Here is a tiny trained network, its code and every weight. The questions are about switching its units off for an input and a target symbol, where a switched-off unit gives its printed mean instead of its output.

import numpy as np


def w(rows, s, z=0):
    codes = np.array(rows[::2]) - 128.0
    scale = np.full(codes.shape[1], s)
    scale[-1] = z or s
    return codes * scale


def norm(h):
    return h / np.sqrt((h * h).mean(-1, keepdims=True) + 1e-5)


def f(y):
    return np.maximum(y, 0)


def softmax(a):
    e = np.exp(a - a.max(-1, keepdims=True))
    return e / e.sum(-1, keepdims=True)


def log_softmax(a):
    a = a - a.max(-1, keepdims=True)
    return a - np.log(np.exp(a).sum(-1, keepdims=True))


def net(x, mask):
    ids = ['ΘΨαγδηλπφ'.index(c) for c in x.split()]
    T = len(ids)
    res = E[ids] + P[:T]
    u = 0
    for l in range(3):
        q, k, v = (norm(res) @ M[l].T for M in (Q, K, V))
        z = softmax(np.where(np.tri(T) > 0, q @ k.T / 4**0.5, -1e9)) @ v
        res = res + np.where(mask[u], z, O[l][:, -1]) @ O[l][:, :-1]
        u += 1
        y = f(norm(res) @ A[l][:, :-1].T + A[l][:, -1])
        res = res + np.where(mask[u : u + 12], y, B[l][:, -1]) @ B[l][:, :-1]
        u += 12
    return log_softmax(norm(res)[-1] @ U[:, :-1].T + U[:, -1])


Q, K, V, O, A, B = {}, {}, {}, {}, {}, {}
E = w([
[70,83,91,109],'Θ',
[76,121,122,162],'Ψ',
[114,51,183,51],'α',
[119,1,127,52],'γ',
[174,161,230,166],'δ',
[72,191,80,184],'η',
[81,53,99,202],'λ',
[128,48,138,34],'π',
[129,42,207,83],'φ',
],0.014)
P = w([
[153,176,2,154],'0',
[196,217,175,118],'1',
[74,58,134,222],'2',
[177,189,144,85],'3',
[79,70,135,224],'4',
[174,178,136,66],'5',
[83,77,131,224],'6',
[179,167,136,56],'7',
[86,81,134,228],'8',
[182,165,136,50],'9',
[87,81,133,227],'10',
],0.0083)
Q[0] = w([
[158,226,95,114],'0.h0',
[169,32,186,62],'0.h0',
[20,40,130,125],'0.h0',
[3,221,180,52],'0.h0',
],0.0042)
K[0] = w([
[123,113,167,87],'0.h0',
[139,59,114,133],'0.h0',
[84,100,80,100],'0.h0',
[7,134,186,145],'0.h0',
],0.011)
V[0] = w([
[148,217,254,63],'0.h0',
[138,59,244,82],'0.h0',
[160,156,50,134],'0.h0',
[101,209,202,97],'0.h0',
],0.0058)
O[0] = w([
[50,29,10,2,2],'0.h0',
[148,111,138,194,180],'0.h0',
[200,160,29,195,103],'0.h0',
[138,55,194,163,37],'0.h0',
],0.0041,0.004)
A[0] = w([
[110,86,81,104,65],'0.n0',
[114,133,133,77,100],'0.n1',
[184,147,132,59,128],'0.n2',
[97,124,40,153,112],'0.n3',
[146,99,62,224,97],'0.n4',
[164,209,109,69,165],'0.n5',
[122,4,144,150,142],'0.n6',
[90,137,101,74,2],'0.n7',
[81,127,162,92,128],'0.n8',
[133,99,93,154,167],'0.n9',
[55,177,140,165,184],'0.n10',
[130,128,167,167,124],'0.n11',
],0.015,0.0054)
B[0] = w([
[122,220,121,166,149],'0.n0',
[240,25,165,86,149],'0.n1',
[205,106,127,41,167],'0.n2',
[182,97,92,195,153],'0.n3',
[220,179,168,2,172],'0.n4',
[73,11,33,193,151],'0.n5',
[163,162,168,233,253],'0.n6',
[247,45,81,190,134],'0.n7',
[13,204,182,76,164],'0.n8',
[95,182,230,90,160],'0.n9',
[50,75,225,154,176],'0.n10',
[173,129,17,123,155],'0.n11',
],0.0053,0.014)
Q[1] = w([
[120,93,201,198],'1.h0',
[65,88,162,125],'1.h0',
[74,135,117,126],'1.h0',
[204,140,129,246],'1.h0',
],0.012)
K[1] = w([
[135,192,60,152],'1.h0',
[144,65,130,103],'1.h0',
[48,36,89,136],'1.h0',
[246,212,30,158],'1.h0',
],0.013)
V[1] = w([
[43,30,30,76],'1.h0',
[138,107,220,254],'1.h0',
[134,9,239,168],'1.h0',
[70,198,66,18],'1.h0',
],0.0055)
O[1] = w([
[123,110,139,158,3],'1.h0',
[105,137,254,250,199],'1.h0',
[35,63,231,145,161],'1.h0',
[122,150,70,95,38],'1.h0',
],0.0081,0.006)
A[1] = w([
[26,149,2,150,254],'1.n0',
[126,162,120,36,181],'1.n1',
[53,218,198,153,42],'1.n2',
[80,95,211,144,84],'1.n3',
[68,135,162,56,167],'1.n4',
[184,59,148,113,40],'1.n5',
[134,175,171,85,58],'1.n6',
[177,104,81,81,123],'1.n7',
[82,41,98,48,149],'1.n8',
[174,93,160,107,54],'1.n9',
[94,134,96,95,63],'1.n10',
[175,108,123,220,44],'1.n11',
],0.011,0.0028)
B[1] = w([
[68,203,180,144,135],'1.n0',
[47,163,140,185,138],'1.n1',
[184,77,150,165,205],'1.n2',
[166,161,88,103,255],'1.n3',
[173,114,254,122,156],'1.n4',
[185,126,124,106,172],'1.n5',
[122,207,121,162,145],'1.n6',
[106,54,217,177,141],'1.n7',
[70,207,153,87,150],'1.n8',
[155,111,151,82,169],'1.n9',
[135,179,122,113,128],'1.n10',
[54,152,122,103,197],'1.n11',
],0.0081,0.0092)
Q[2] = w([
[119,137,141,42],'2.h0',
[136,126,122,8],'2.h0',
[77,153,182,118],'2.h0',
[138,116,59,109],'2.h0',
],0.017)
K[2] = w([
[129,157,217,91],'2.h0',
[149,96,240,131],'2.h0',
[228,158,159,176],'2.h0',
[5,126,145,134],'2.h0',
],0.015)
V[2] = w([
[178,117,245,78],'2.h0',
[190,96,183,197],'2.h0',
[138,172,50,50],'2.h0',
[2,64,76,63],'2.h0',
],0.0077)
O[2] = w([
[199,64,108,134,214],'2.h0',
[110,146,28,77,205],'2.h0',
[255,137,225,111,79],'2.h0',
[114,118,185,120,8],'2.h0',
],0.0073,0.012)
A[2] = w([
[98,62,106,146,122],'2.n0',
[131,234,52,92,232],'2.n1',
[114,160,111,180,234],'2.n2',
[154,154,81,156,13],'2.n3',
[154,106,152,183,83],'2.n4',
[51,202,182,104,26],'2.n5',
[117,128,71,169,130],'2.n6',
[194,129,76,50,66],'2.n7',
[69,149,199,151,6],'2.n8',
[115,86,96,169,2],'2.n9',
[149,184,173,180,32],'2.n10',
[126,171,251,71,39],'2.n11',
],0.012,0.0025)
B[2] = w([
[185,121,119,41,182],'2.n0',
[207,50,181,49,209],'2.n1',
[86,173,182,38,255],'2.n2',
[156,119,79,191,197],'2.n3',
[170,126,120,56,232],'2.n4',
[148,2,179,103,141],'2.n5',
[40,133,133,209,227],'2.n6',
[9,152,160,219,239],'2.n7',
[142,62,122,176,175],'2.n8',
[126,111,162,124,180],'2.n9',
[112,112,45,18,204],'2.n10',
[109,212,69,200,216],'2.n11',
],0.007,0.0051)
U = w([
[86,114,153,8,72],'Θ',
[52,197,109,151,255],'Ψ',
[165,66,126,110,99],'α',
[163,107,47,213,114],'γ',
[99,84,41,65,140],'δ',
[83,224,187,59,123],'η',
[161,191,72,71,206],'λ',
[148,201,205,191,95],'π',
[79,85,188,180,79],'φ',
],0.017,0.0072)

Each question gives the input, a string of symbols that net reads in full, and the target symbol t.
The units are the heads (4 rows each of Q, K, V and O) and the neurons (one row each of A and B). Each row of codes is followed by its name. A weight is (code - 128) times the scale printed after its matrix; where a second scale follows, it is the last column's (O, A, B and U).
mask holds one flag per unit, layer by layer, with each layer's heads first. A switched-off unit (its flag False) gives its mean, the last column of its rows in O or B, instead of its output. The means were averaged over made-up inputs and are rounded, as every weight is.
A unit's drop is (log p(t) with every unit on - log p(t) with that unit switched off) / (log p(t) with every unit on - log p(t) with every unit switched off).
The circuit of an input: a set's keep is (log p(t) with only the set's units on - log p(t) with every unit switched off) / (log p(t) with every unit on - log p(t) with every unit switched off). Starting from the 12 units with the biggest drops (on a tie, the unit counted first), units are removed one at a time, each time the one whose removal leaves the highest keep (on an exact tie, the one counted first), for as long as the keep stays at least 0.8.
units of the circuit, in order: the units of the circuit, biggest drop first
top k neurons: the k neurons with the biggest drops, biggest first
top k neurons in layer l: the k neurons of layer l with the biggest drops, biggest first
input γ Θ γ π γ α, target η: top 3 neurons in layer 0	[0.n6, 0.n8, 0.n3]
input Ψ γ α π Ψ Ψ γ λ δ, target Ψ: top 2 neurons in layer 2	[2.n2, 2.n6]
input α Ψ γ Θ γ Ψ α φ, target π: units of the circuit, in order	[2.n11]
input π λ Θ φ Ψ, target π: units of the circuit, in order	[2.h0, 1.h0]
input γ Ψ γ η γ λ π, target γ: units of the circuit, in order	[0.n10, 0.h0, 2.n1]
input π Ψ π γ γ γ γ Ψ π, target π: units of the circuit, in order	[0.n6, 0.n5]
input η φ Ψ λ π λ δ λ γ γ δ, target η: top 2 neurons	[0.n6, 2.n10]
input γ γ π γ δ Θ α, target γ: top 2 neurons in layer 1	[1.n7, 1.n3]
input λ π Ψ Θ Ψ, target λ: top 2 neurons	[0.n4, 0.n6]
input λ Θ λ Θ δ, target λ: units of the circuit, in order	[0.n4, 0.n6, 1.h0]
input π γ λ, target π: top 2 neurons	[1.n8, 0.n6]
input π α λ, target π: top 2 neurons	[1.n8, 0.n5]
input π φ Θ δ φ Ψ α, target π: top 3 neurons	[0.n8, 1.n8, 0.n5]
input δ π π γ π η φ γ Ψ, target δ: top 4 neurons in layer 0	[0.n8, 0.n6, 0.n4, 0.n10]
input Ψ Ψ η λ γ δ φ φ γ γ φ, target Ψ: top 4 neurons in layer 0	[0.n4, 0.n1, 0.n10, 0.n6]
input π φ α π Ψ γ α η π γ Ψ, target π: top 4 neurons	[1.n8, 1.n2, 0.n6, 0.n2]
input η γ γ Ψ Ψ Ψ Ψ Ψ Ψ, target η: top 2 neurons	[0.n4, 2.n10]
input Θ Θ δ Θ δ γ γ, target Θ: top 3 neurons	[1.n7, 0.n3, 0.n6]
input π γ Ψ γ φ γ γ δ λ γ η, target π: top 2 neurons in layer 2	[2.n11, 2.n1]
input γ Ψ Θ φ γ α γ, target γ: top 2 neurons	[1.n7, 1.n3]
input Ψ γ λ π Ψ γ γ Ψ α, target Ψ: top 4 neurons	[0.n6, 0.n4, 0.n10, 0.n1]
input Θ η φ η Θ π λ Θ φ, target Θ: top 4 neurons	[1.n7, 0.n3, 0.n6, 1.n2]
input δ η δ γ π γ α Ψ δ γ γ, target δ: top 3 neurons	[1.n7, 0.n10, 0.n5]
input δ Ψ γ Ψ γ δ γ γ γ η γ, target δ: top 2 neurons	[1.n7, 0.n10]
input Θ Ψ Ψ δ γ λ Θ φ π, target Θ: top 3 neurons	[1.n7, 0.n3, 0.n6]
input Ψ γ λ, target Ψ: top 4 neurons in layer 0	[0.n10, 0.n3, 0.n2, 0.n1]
input γ γ Ψ, target γ: top 3 neurons in layer 1	[1.n7, 1.n3, 1.n2]
input φ γ Ψ δ γ Ψ γ Ψ λ, target φ: top 2 neurons in layer 2	[2.n2, 2.n11]
